Here is a tiny trained network, its code and every weight. The questions are about switching its units off for an input and a class, where a switched-off unit gives its printed mean instead of its output.

import numpy as np


def w(rows, s, z=0):
    codes = np.array(rows[::2]) - 128.0
    scale = np.full(codes.shape[1], s)
    scale[-1] = z or s
    return codes * scale


def f(y):
    return y / 2 * (1 + np.tanh(0.7978845608 * (y + 0.044715 * y**3)))


def log_softmax(a):
    a = a - a.max(-1, keepdims=True)
    return a - np.log(np.exp(a).sum(-1, keepdims=True))


def net(x, mask):
    res = np.array(x, float).reshape(1, 8) / 4 @ E
    y = f(res @ A[0][:, :-1].T + A[0][:, -1])
    res = res + np.where(mask, y, B[0][:, -1]) @ B[0][:, :-1]
    return log_softmax(res[-1] @ U[:, :-1].T + U[:, -1])


A, B = {}, {}
E = w([
[129,127,131],'x0',
[129,128,128],'x1',
[127,128,128],'x2',
[34,217,113],'x3',
[223,253,217],'x4',
[174,184,14],'x5',
[128,129,127],'x6',
[130,126,129],'x7',
],0.0076)
A[0] = w([
[153,119,57,199],'N0',
[84,99,71,195],'N1',
[211,131,164,105],'N2',
[201,135,179,132],'N3',
[51,122,110,131],'N4',
[130,46,156,222],'N5',
[95,31,54,255],'N6',
[34,139,98,126],'N7',
[167,168,23,208],'N8',
[158,124,171,145],'N9',
[205,128,168,116],'N10',
[214,142,156,116],'N11',
[184,200,115,176],'N12',
[113,239,195,149],'N13',
[105,59,195,238],'N14',
[189,162,37,202],'N15',
[85,255,204,116],'N16',
[217,136,155,103],'N17',
],0.0099,0.0056)
B[0] = w([
[175,98,15,178],'N0',
[91,103,55,196],'N1',
[75,218,159,163],'N2',
[110,219,195,172],'N3',
[19,188,108,170],'N4',
[80,44,200,198],'N5',
[84,38,66,254],'N6',
[41,244,98,179],'N7',
[172,156,14,210],'N8',
[111,156,204,150],'N9',
[76,212,179,163],'N10',
[87,255,159,169],'N11',
[190,206,105,197],'N12',
[235,91,177,212],'N13',
[44,71,232,211],'N14',
[166,160,22,203],'N15',
[213,62,158,210],'N16',
[85,204,133,165],'N17',
],0.0066,0.0099)
U = w([
[89,27,157,110],'0',
[2,146,138,190],'1',
[191,37,48,191],'2',
[74,176,31,3],'3',
[82,192,222,52],'4',
[242,68,205,202],'5',
[134,242,97,49],'6',
[223,162,96,188],'7',
],0.0073,0.0026)

Each question gives the input, the list of numbers given to net, and the class t.
The units are the neurons (one row each of A and B). Each row of codes is followed by its name. A weight is (code - 128) times the scale printed after its matrix; where a second scale follows, it is the last column's (A, B and U).
mask holds one flag per neuron, in row order. A switched-off neuron (its flag False) gives its mean, the last column of its row in B, instead of its output. The means were averaged over made-up inputs and are rounded, as every weight is.
A unit's drop is (log p(t) with every unit on - log p(t) with that unit switched off) / (log p(t) with every unit on - log p(t) with every unit switched off).
The circuit of an input: a set's keep is (log p(t) with only the set's units on - log p(t) with every unit switched off) / (log p(t) with every unit on - log p(t) with every unit switched off). Starting from the 12 units with the biggest drops (on a tie, the unit counted first), units are removed one at a time, each time the one whose removal leaves the highest keep (on an exact tie, the one counted first), for as long as the keep stays at least 0.8.
circuit, biggest first: the units of the circuit, biggest drop first
unit that matters most: the unit with the biggest drop
top k neurons: the k neurons with the biggest drops, biggest first
drop when u is switched off: that unit's drop, to one decimal
input [-1,-5,-1,7,6,0,3,-7], class 5: circuit, biggest first -> N16, N13
input [-7,6,3,-8,-8,-3,7,8], class 0: circuit, biggest first -> N14, N5
input [3,7,-6,-2,1,-4,-6,6], class 4: circuit, biggest first -> N6, N0, N8
input [4,0,-8,-7,1,8,3,2], class 6: unit that matters most -> N11
input [-8,2,-7,2,8,-8,2,-8], class 5: top 2 neurons -> N16, N13
input [1,-4,6,2,7,-2,-7,-8], class 5: top 4 neurons -> N16, N13, N7, N4
input [-3,2,8,4,3,1,1,5], class 7: top 2 neurons -> N14, N5
input [4,-4,4,3,5,-5,-7,-8], class 5: top 2 neurons -> N16, N13
input [5,8,-2,-4,-6,-1,-6,0], class 0: drop when N5 is switched off -> 0.2
input [-8,-6,-7,6,1,-7,-7,-1], class 5: drop when N17 is switched off -> 0.1
input [-1,-5,-8,1,7,-2,4,-2], class 5: drop when N17 is switched off -> -0.2
